(in the rows, 128 means zero)
Facts:
Φ 55 <- babo,brizik,bukli,drotu,gruze,kloklo,kluzem,lobur,niskubu,pifute,plefes,sostol,sotesto
Φ 886 <- baklam,bruklan,dopa,flatri,flurun,gagrun,goflil,gribes,griskar,grupe,kaba,kemem,kleklu,kofim,nilas,pluven,pusutrus,rebam,ridetu,skagro,stirak,tibrar,vares,veke,visir
Φ 713 <- batral,beskun,bigam,botubri,bruski,bure,dagusus,depek,flatras,fluplik,gegodram,giru,goklegror,griskeke,grobrik,gruzi,katal,klodram,lutron,mabrak,muda,muflen,musaru,nezaza,niper,plastus,plesker,plodur,pluflizem,pogus,rabom,rofus,sepek,seper,skeso,skesti,tatror,trafu,trili,vepun,zufe,zumum
Φ 244 <- bige,braga,brakloskal,digi,drisir,drofu,drudis,dugre,dunuk,fenur,flelin,flema,flevu,kleskovok,klibre,klobrori,lapal,limas,manufo,miruk,nobri,plaplar,pleplibo,pobi,pobrar,pumestu,rebrugru,risene,tedek,tramo,treskar,vutrur
Φ 943 <- bofle,brorul,doflo,filal,fule,gibru,gida,granas,kizun,klufam,kopel,niflor,plitruk,potril,riplik,sapi,staflos,treta,treto,zoplo
Φ 42 <- bribrom,flokem,floplodil,flurunin,futrer,goplogrur,kada,klerek,klesugas,kludram,liflebus,mudram,plumo,rogu,skabristos,skipler,skizir,stagrova,stoplis,stulun,trikir,vesam
Φ 763 <- brubam,dotek,fizem,flonim,flumer,klogres,mibrun,remes,remik,ruklo,skebrik,skogri,skostukluk
babo τ braga
baklam τ grobrik,botubri
batral τ kemem
beskun τ pumestu
botubri τ flonim
braga τ flurun
brizik τ drofu
brorul τ muda,plumo,vares
brubam τ fluplik
bruklan τ flonim,staflos
digi τ risene,flurun,flelin
dotek τ liflebus,dagusus
drisir τ plumo
drofu τ gruzi,skizir
dugre τ beskun,skizir
dunuk τ mabrak,flonim,sapi,ruklo
fenur τ griskar,pluven,filal,staflos
fizem τ pusutrus
flatras τ vepun
flatri τ tedek,brorul,digi
flelin τ fluplik
flema τ staflos,digi
flokem τ lutron,mudram
flonim τ gruzi,flelin
flumer τ skabristos,stagrova
flurunin τ skipler
futrer τ fluplik,tramo
gegodram τ flonim,skogri,digi,rebrugru,drudis
gibru τ flevu
gida τ griskeke
giru τ fluplik
goflil τ staflos,skizir
goklegror τ staflos
gribes τ vares,brubam
griskar τ grobrik,goflil
griskeke τ stirak
grobrik τ skabristos
grupe τ vares
gruze τ lutron,brubam
gruzi τ flelin
kada τ dugre,dagusus
katal τ nobri,dugre,kleskovok
kemem τ kofim,treta
kizun τ manufo,tibrar,remik,pluflizem
klerek τ mudram
kleskovok τ grobrik,pusutrus,drotu
klesugas τ muda,pluflizem
klibre τ fluplik,plumo
klobrori τ sapi,flevu,flelin
klodram τ pumestu,vutrur
klogres τ kopel,lutron
kloklo τ beskun
klufam τ zoplo,flelin
kluzem τ plitruk,skebrik
kofim τ filal,skizir
kopel τ plesker
liflebus τ skagro,dugre,ruklo
limas τ plumo
lobur τ grobrik
lutron τ flelin
mabrak τ fluplik
mibrun τ muda,kada,ruklo
miruk τ riplik,klodram,drofu
mudram τ dagusus
muflen τ vutrur
musaru τ drudis
niflor τ flevu
niper τ lobur,flurun
niskubu τ gegodram,plastus
nobri τ gruzi,nilas,mudram
plaplar τ gegodram,nilas
plastus τ pumestu,plumo
plesker τ kloklo,flurun
plitruk τ tatror
plodur τ bruski,plumo
pluflizem τ filal,nezaza
plumo τ staflos,fluplik,flelin
pobi τ tibrar
pobrar τ grobrik,flevu,kada
pogus τ brorul,kada,dugre
pumestu τ flelin
pusutrus τ staflos,dagusus
rabom τ flonim,rebam
rebrugru τ beskun,staflos,sapi
remes τ niflor,goklegror
remik τ beskun,pumestu,skabristos
ridetu τ pumestu,gruze,fluplik,kada
risene τ staflos,goflil
rofus τ mudram
rogu τ rabom,flatri,tatror
ruklo τ staflos
seper τ filal,staflos
skabristos τ flonim,pumestu
skagro τ plumo
skeso τ filal,flurun
skesti τ nobri
skipler τ beskun
skizir τ fluplik
skogri τ pumestu
sotesto τ plumo,flelin
staflos τ fluplik,flelin
stirak τ grobrik
stoplis τ griskar
tatror τ staflos
tedek τ drofu,goflil,brubam,braga
treta τ stagrova,brizik,sepek
treto τ beskun,fluplik,brubam
trili τ muflen,plastus
vares τ plumo,braga
vepun τ dagusus
vesam τ beskun,potril,klobrori,botubri,stulun,lutron
visir τ muda
vutrur τ tatror,pumestu
zufe τ ruklo
zumum τ rebam,mudram
Θ 781 <- babo,baklam,brubam,bruklan,bure,flatras,floplodil,flurun,gagrun,gegodram,goflil,granas,gruze,katal,kizun,klogres,kloklo,kluzem,muda,muflen,pleplibo,plitruk,plodur,pluflizem,pumestu,rabom,rebrugru,remik,ruklo,sapi,sepek,skostukluk,sostol,stirak,stoplis,stulun,tatror,treto,vares,vutrur,zumum
Θ 599 <- batral,bigam,brakloskal,brorul,dagusus,drisir,drudis,fenur,flelin,flokem,flonim,futrer,gibru,giru,goplogrur,gruzi,klesugas,lobur,mudram,nobri,plastus,plefes,plesker,pluven,risene,rogu,sotesto,staflos,tibrar,trili,veke,zoplo
Θ 240 <- beskun,bofle,braga,brizik,digi,drotu,dunuk,flatri,flevu,flumer,fluplik,goklegror,grobrik,kaba,kada,klerek,kleskovok,klibre,kopel,limas,mabrak,manufo,musaru,nezaza,niflor,nilas,niper,niskubu,pifute,pogus,potril,pusutrus,ridetu,seper,skabristos,skeso,skipler,skizir,skogri,stagrova,tedek,trafu,treskar,trikir,vepun
Θ 792 <- bige,bruski,depek,doflo,dotek,dugre,flema,gida,gribes,grupe,kleklu,klobrori,klodram,kludram,klufam,kofim,liflebus,miruk,plaplar,riplik,skagro,skesti,vesam,zufe
Θ 705 <- botubri,bribrom,bukli,dopa,drofu,filal,fizem,flurunin,fule,griskar,griskeke,kemem,lapal,lutron,mibrun,plumo,pobi,pobrar,rebam,remes,rofus,skebrik,tramo,treta,visir

Known rows:
mudram: [119 151 128 136 114 108 144 118 115 141 145 157 125 114 152 126 135 110
 132 132 135 132 136 139 129 119 100 136 133 134 139 127 137 127 143 128
 122 145 113 133 113  95 116 160 141 133 123 104 119 126 157 138 132  97
 137]
rofus: [130 149 138 145 109 119 127 134 106 162 136 125 130 109 135 136 146 132
 129 125 153 124 148 141 139 122 111 128 131 127 148 138 150 146 136 110
 126 135 109 149 127 116 102 150 157 133 142  88 125 116 157 152 140 106
 121]
kluzem: [102 183 182 167 180 121 137 126  45 201 157 157 130 117 164  95 128 112
 148 138 133  63 191 138 126  55  72 149 166 136 148 140 107 170 120 129
 150 168 132 110 147 134  71 172  83 123 179 124 139  92 134 125 109  31
  74]
flonim: [123 153 127 130 113 102 144 116 114 155 142 154 124 114 141 122 128 116
 137 135 142 134 146 128 124 119 104 140 127 130 137 126 134 124 137 128
 126 137 102 129 106  95 114 157 129 125 126 113 118 117 157 131 133 108
 130]
gruzi: [126 142 125 133 112 117 140 117 114 154 137 143 119 106 138 125 132 121
 133 144 150 133 147 133 123 119 103 137 128 130 143 125 131 128 136 122
 126 143 100 137 110  93 112 153 125 119 131 107 111 122 149 139 131 108
 129]
kaba: [130 145 128 130 121 113 130 117 114 159 138 144 125 105 134 136 134 125
 137 143 157 131 153 123 121 113 105 133 133 128 130 122 134 131 141 122
 127 139 105 138 124 102 105 144 124 120 135 113 115 122 153 147 133 101
 132]
trili: [123 145 139 144 105 114 137 118  98 161 137 136 124 110 139 114 137 127
 124 132 149 124 147 139 141 123 104 135 133 128 145 139 137 144 133 124
 121 143 105 134 116 102 105 156 145 128 143  99 118 112 142 143 133 106
 111]
flevu: [130 143 116 124 128 113 136 120 124 152 141 153 126 108 138 146 132 118
 147 149 148 136 151 121 103 110 103 136 128 131 131 108 130 118 146 122
 136 140 105 139 119  91 111 146 108 113 120 120 111 128 162 141 133 102
 152]
pobrar: [128 144 136 142 116 108 126 125 109 164 139 132 136 115 136 134 145 130
 135 132 148 123 148 126 135 123 110 138 134 127 127 135 149 150 145 115
 129 136 111 144 130 113  99 150 153 125 133  98 127 115 161 148 138 103
 129]
gibru: [116 143 131 141 101 107 136 117 109 157 138 133 121 110 142 115 138 124
 128 130 148 133 141 137 143 123 107 136 134 127 137 139 140 144 138 121
 114 140 100 136 118 107 109 153 145 132 134  97 117 115 146 149 129 104
 114]
ridetu: [130 147 137 139 110 112 125 122 101 161 139 135 128 109 135 131 140 130
 127 129 157 128 150 129 139 120 109 131 135 126 134 132 141 144 139 123
 122 138 108 140 127 110 102 146 153 129 142 103 121 117 148 153 133 103
 117]
skogri: [130 159 130 129 120 106 140 119 114 160 142 151 128 112 136 135 132 117
 140 133 146 132 150 129 117 114 103 133 128 128 136 123 140 122 139 124
 129 132 107 133 117  99 108 153 129 127 131 113 119 116 165 137 138 104
 136]
treta: [126 149 120 126 123 118 133 117 134 152 136 144 121  98 129 145 132 119
 144 149 158 140 147 130 113 106 110 133 127 129 137 120 141 120 144 111
 129 134 103 145 120 102 108 143 115 120 130 106 117 131 172 145 140 106
 149]
remik: [144 160 134 122 120 106 144 100 112 170 139 152 129 109 133 134 129 114
 138 144 157 131 149 125 120 112 101 135 126 127 125 120 139 127 146 126
 131 127 110 131 125  94 102 145 127 129 134 120 117 107 170 140 142 107
 137]
filal: [131 150 123 124 130 120 138 103 140 155 135 152 120  93 125 142 127 112
 147 163 162 135 149 124 105  98 106 138 128 129 131 119 132 113 148 113
 134 134 104 140 121  95 105 141 101 114 133 116 116 128 175 137 142 103
 156]
musaru: [131 148 133 142 108 120 132 127 103 162 137 133 127 110 137 132 142 129
 128 127 152 129 148 140 133 122 106 127 130 126 145 130 142 139 136 118
 123 137 108 143 124 106 105 150 148 131 140  97 117 116 150 153 136 105
 121]
fule: [121 151 128 133 124 117 132 114 126 159 136 141 123 101 131 138 134 120
 142 147 156 130 149 132 120 105 107 134 132 128 135 129 140 129 143 111
 128 135 105 142 125 107 102 146 121 123 136 104 121 123 168 146 139 101
 139]

Rows:
No name comes twice in this set of rows, the named rows included.
[125 151 127 131 115 116 136 116 121 156 138 142 122 103 135 135 134 120
 137 141 154 136 147 135 121 110 105 128 130 127 137 124 138 126 140 119
 123 136 105 140 122 101 109 146 127 126 134 107 115 123 159 149 135 100
 134]	kopel
[130 145 115 123 128 119 132 123 126 149 140 151 120 101 134 148 128 120
 146 147 154 138 153 123 104 106 105 131 127 130 137 107 129 117 140 120
 132 141 104 142 117  95 112 143 107 114 127 119 110 134 158 146 131 102
 145]	nilas
[148 148 132 119 125 120 145  68 131 164 128 160 120  89 113 131 123 112
 136 183 175 132 151 116 106 105 101 141 127 124 120 122 125 109 152 128
 139 129 103 129 122  72 100 137 101 108 140 131 102 115 168 130 150 116
 157]	nezaza
[129 152 137 138 110 101 141 110 105 166 144 137 134 120 152 127 145 115
 133 128 143 127 136 137 137 119 100 134 136 129 123 127 149 148 154 123
 123 136 119 138 140 104 101 150 153 143 128 101 120 107 164 156 136  91
 131]	stoplis
[126 142 127 131 125 111 126 120 122 161 137 137 127 104 131 140 136 126
 142 147 157 130 152 120 120 110 109 138 132 128 126 125 139 138 145 112
 131 136 104 144 127 108 102 143 124 116 131 108 120 124 164 146 136 102
 137]	griskar
[134 145 125 127 125 118 125 119 127 153 135 145 124  99 128 149 134 124
 140 148 163 135 150 122 117 111 111 134 128 128 132 120 140 128 144 113
 132 134 105 147 122 104 106 142 128 117 133 110 120 131 165 145 140 110
 144]	kemem
[133 147 132 134 128 114 129 121 117 158 139 147 131 108 134 142 137 123
 139 145 152 125 151 123 121 112 106 138 131 129 131 125 140 134 144 118
 136 137 111 143 124 103 102 149 132 118 131 108 123 123 167 139 139 104
 143]	lapal
[ 92 196 175 160 213 121 156 128  69 200 159 184 129 114 159 100 116  97
 172 162 114  55 201 134  86  34  63 163 161 142 158 134  93 134 118 124
 172 170 130 102 128 122  74 183  29 102 168 137 140  99 161  88 116  25
 108]	skebrik
[137 149 146 141 113 113 119 110 108 162 133 136 131 104 126 132 139 131
 123 140 169 121 151 126 145 120 113 134 136 124 128 142 146 147 142 119
 124 131 111 142 132 111  95 144 160 127 150 101 128 113 159 148 145 109
 122]	visir
[130 147 138 142 107 116 134 119 101 166 135 131 128 110 134 128 144 129
 127 131 154 128 148 137 136 123 106 130 133 125 139 135 144 142 140 120
 124 137 106 141 127 106 102 149 148 131 141  99 117 111 151 152 138 105
 120]	pogus
[127 145 126 134 122 118 134 122 123 164 136 134 126 103 132 139 139 125
 142 148 151 130 151 131 117 111 107 136 127 129 137 125 140 131 144 110
 134 135 104 145 124 104 103 146 120 119 130 102 116 121 167 143 138 104
 142]	botubri
[136 152 138 135 112 109 124 121 100 162 141 133 128 110 140 135 138 128
 128 124 161 129 149 130 141 118 108 127 134 126 130 126 145 151 140 122
 119 134 111 143 133 115 102 142 156 138 142 105 123 114 151 162 133 100
 111]	babo
[120 149 130 134 117 104 147 106 117 146 143 160 125 112 150 122 133 108
 134 143 138 129 137 134 127 116  99 141 134 131 134 128 134 127 147 129
 124 143 113 131 117  91 113 157 134 129 122 111 117 122 161 133 133  97
 142]	goplogrur
[119 138 121 133 117 107 140 113 119 170 138 130 127 109 133 126 141 125
 144 146 144 132 149 127 116 115 104 137 131 125 127 124 135 136 149 115
 128 137  99 138 129 100 103 146 114 119 125 108 108 113 158 148 132  99
 136]	grobrik

Now the same things, written a new way:
Known rows:
gida: [149 129 135 131 137 168 132 114 140 131 128 107 135 125]
vepun: [133 107 139 138 153 109 117 145 115 143 132 115 126 113]
remes: [118 137 131 131 129 140 105 117 140 132 128 103 128 116]
flokem: [124 133 130 143 120 176 129 111 119 127 127 125 131 130]
gruze: [151 136 120 131 141 158 130 125 134 126 133 132 141 128]
kofim: [140 123 144 129 136 147 127 103 127 127 125 114 136 125]
fenur: [126 111 128 135 112 116 115  94 115 126 115 134 147 134]
vesam: [124 127 132 132 118 176 135 111 128 115 140 115 133 130]
digi: [124 117 121 134 138  79 120 149 119 108 140 125 131 133]
brakloskal: [109 131 129 119  99 124 136 123 125 134 118 173 119 151]
bigam: [118 129 125 117  99 125 144 133 131 137 111 160 117 135]
botubri: [ 99 117 129 125 136 144 115 151 142 122 126 116 139 102]
depek: [127 124 135 108 105 129 145 125 134 135 120 148 118 133]
flelin: [157 175 103 118 143  64 146 132 127  60 121 154 133 127]
katal: [129 118 133 128 146 161 133 134 122 133 120 129 142 121]
goplogrur: [115 139 122 125  83 141 139 111 125 135 123 148 112 148]
pusutrus: [136  98 128 144 113  47  99  97 109 137 129  85 139 119]

Rows:
No name comes twice in this set of rows, the named rows included.
[144 107 122 135 109  84 113  73 112 127 115  87 158 124]	goflil
[125 119 139 137 155 177 132 122 121 138 126 119 144 126]	stirak
[136  92 116 131  94  77 114  81 117 123 112  85 163 119]	tatror
[111 128 126 110 109 125 141 125 123 133 126 165 122 155]	pleplibo
[169 153 157 129 196 167 129 103 116 124 123 131 131 107]	skagro
[130 105 133 128 114 105 115  84 117 116 123 116 152 129]	flema
[166 154 151 133 204 170 129 116 110 133 121 135 136 112]	vares
[120 138 123 114  96 113 116 120 149 147 123 126 110 121]	filal
[ 92 129  97 128 128 164 160 182 148  70 144 134 150 143]	pumestu
[130 116 141 136 162 101 113 137 107 131 137 132 130 126]	tedek

